Below is a small trained network, with its code and all its weights. Each question gives an input and a class and asks what happens when units are switched off, that is, made to give their printed mean instead of their output.

import numpy as np


def w(rows, s, z=0):
    codes = np.array(rows[::2]) - 128.0
    scale = np.full(codes.shape[1], s)
    scale[-1] = z or s
    return codes * scale


def norm(h):
    return h / np.sqrt((h * h).mean(-1, keepdims=True) + 1e-5)


def f(y):
    return np.maximum(y, 0)


def log_softmax(a):
    a = a - a.max(-1, keepdims=True)
    return a - np.log(np.exp(a).sum(-1, keepdims=True))


def net(x, mask):
    res = np.array(x, float).reshape(1, 5) / 4 @ E
    u = 0
    for l in range(2):
        y = f(norm(res) @ A[l][:, :-1].T + A[l][:, -1])
        res = res + np.where(mask[u : u + 7], y, B[l][:, -1]) @ B[l][:, :-1]
        u += 7
    return log_softmax(norm(res)[-1] @ U[:, :-1].T + U[:, -1])


A, B = {}, {}
E = w([
[181,124,22,248,158,115,128,132],'x0',
[148,76,99,109,219,71,129,151],'x1',
[145,125,197,126,171,167,132,218],'x2',
[49,132,112,109,58,182,132,193],'x3',
[162,225,150,133,101,88,133,72],'x4',
],0.012)
A[0] = w([
[100,181,101,94,96,108,130,105,25],'L0N1',
[123,169,252,77,94,134,130,97,6],'L0N2',
[137,26,92,125,196,110,126,83,26],'L0N3',
[154,125,135,194,140,156,124,147,2],'L0N4',
[68,102,164,87,63,171,133,188,49],'L0N5',
[136,140,186,105,128,134,126,118,54],'L0N6',
[85,125,126,118,13,155,126,47,81],'L0N7',
],0.029,0.0056)
B[0] = w([
[139,96,108,114,65,40,139,115,180],'L0N1',
[134,156,248,135,229,51,94,85,248],'L0N2',
[114,104,49,86,233,98,92,113,214],'L0N3',
[182,120,163,189,122,163,185,131,165],'L0N4',
[108,45,113,106,103,169,53,218,250],'L0N5',
[136,154,195,139,155,120,154,157,172],'L0N6',
[109,254,73,84,51,219,227,80,249],'L0N7',
],0.026,0.021)
A[1] = w([
[84,54,135,119,72,194,60,226,92],'L1N1',
[180,120,104,154,99,78,175,180,95],'L1N2',
[130,126,120,135,37,55,118,102,17],'L1N3',
[97,135,251,146,154,102,108,132,16],'L1N4',
[63,67,132,181,114,131,163,58,78],'L1N5',
[130,103,147,205,122,164,106,105,96],'L1N6',
[199,132,159,198,133,138,110,172,3],'L1N7',
],0.028,0.0034)
B[1] = w([
[116,88,91,127,96,172,76,255,252],'L1N1',
[138,67,166,146,134,109,146,120,152],'L1N2',
[78,75,126,135,55,93,98,114,158],'L1N3',
[148,174,198,126,155,74,114,122,231],'L1N4',
[155,141,122,99,162,127,132,103,134],'L1N5',
[130,128,152,163,132,153,124,133,147],'L1N6',
[122,113,142,159,105,170,152,100,167],'L1N7',
],0.03,0.019)
U = w([
[118,67,113,131,65,68,146,79,2],'0',
[112,182,101,96,23,174,195,79,176],'1',
[139,167,251,103,158,66,112,116,167],'2',
[117,87,141,103,100,180,83,237,207],'3',
[162,62,44,140,207,103,122,111,95],'4',
[177,79,150,203,137,188,185,106,108],'5',
],0.019,0.0041)

Each question gives the input, the list of numbers given to net, and the class t.
The units are the neurons (one row each of A and B). Each row of codes is followed by its name. A weight is (code - 128) times the scale printed after its matrix; where a second scale follows, it is the last column's (A, B and U).
mask holds one flag per neuron, layer by layer. A switched-off neuron (its flag False) gives its mean, the last column of its row in B, instead of its output. The means were averaged over made-up inputs and are rounded, as every weight is.
A unit's drop is (log p(t) with every unit on - log p(t) with that unit switched off) / (log p(t) with every unit on - log p(t) with every unit switched off).
The circuit of an input: a set's keep is (log p(t) with only the set's units on - log p(t) with every unit switched off) / (log p(t) with every unit on - log p(t) with every unit switched off). Starting from the 12 units with the biggest drops (on a tie, the unit counted first), units are removed one at a time, each time the one whose removal leaves the highest keep (on an exact tie, the one counted first), for as long as the keep stays at least 0.8.
circuit, biggest first: the units of the circuit, biggest drop first
most important unit: the unit with the biggest drop
top k neurons: the k neurons with the biggest drops, biggest first
top k neurons in layer l: the k neurons of layer l with the biggest drops, biggest first
drop of u: that unit's drop, to one decimal
input [-1,-3,-7,-8,-5], class 4: circuit, biggest first -> L0N3
input [8,-8,4,-5,7], class 5: top 3 neurons -> L0N2, L0N5, L0N7
input [2,-2,3,-2,-2], class 5: top 2 neurons -> L0N5, L0N2
input [8,1,1,5,-3], class 5: top 2 neurons -> L0N5, L0N4
input [1,1,-3,-1,7], class 0: circuit, biggest first -> L0N1, L1N3
input [5,5,7,-1,6], class 5: top 2 neurons -> L0N2, L0N5
input [8,-3,7,2,4], class 5: top 2 neurons -> L0N5, L0N2
input [-3,8,0,3,3], class 2: top 2 neurons in layer 0 -> L0N5, L0N7
input [-7,7,-1,1,-1], class 2: top 2 neurons -> L0N2, L1N4
input [5,8,7,-1,-4], class 4: top 2 neurons in layer 0 -> L0N3, L0N5
input [-1,-3,-7,-1,1], class 1: drop of L0N7 -> 0.2
input [5,-3,3,-5,0], class 5: drop of L0N5 -> 0.2
input [7,-7,3,-2,1], class 5: drop of L0N5 -> 0.2
input [0,-6,-7,3,8], class 1: most important unit -> L0N7
input [3,-8,4,-8,1], class 2: top 2 neurons in layer 1 -> L1N4, L1N1
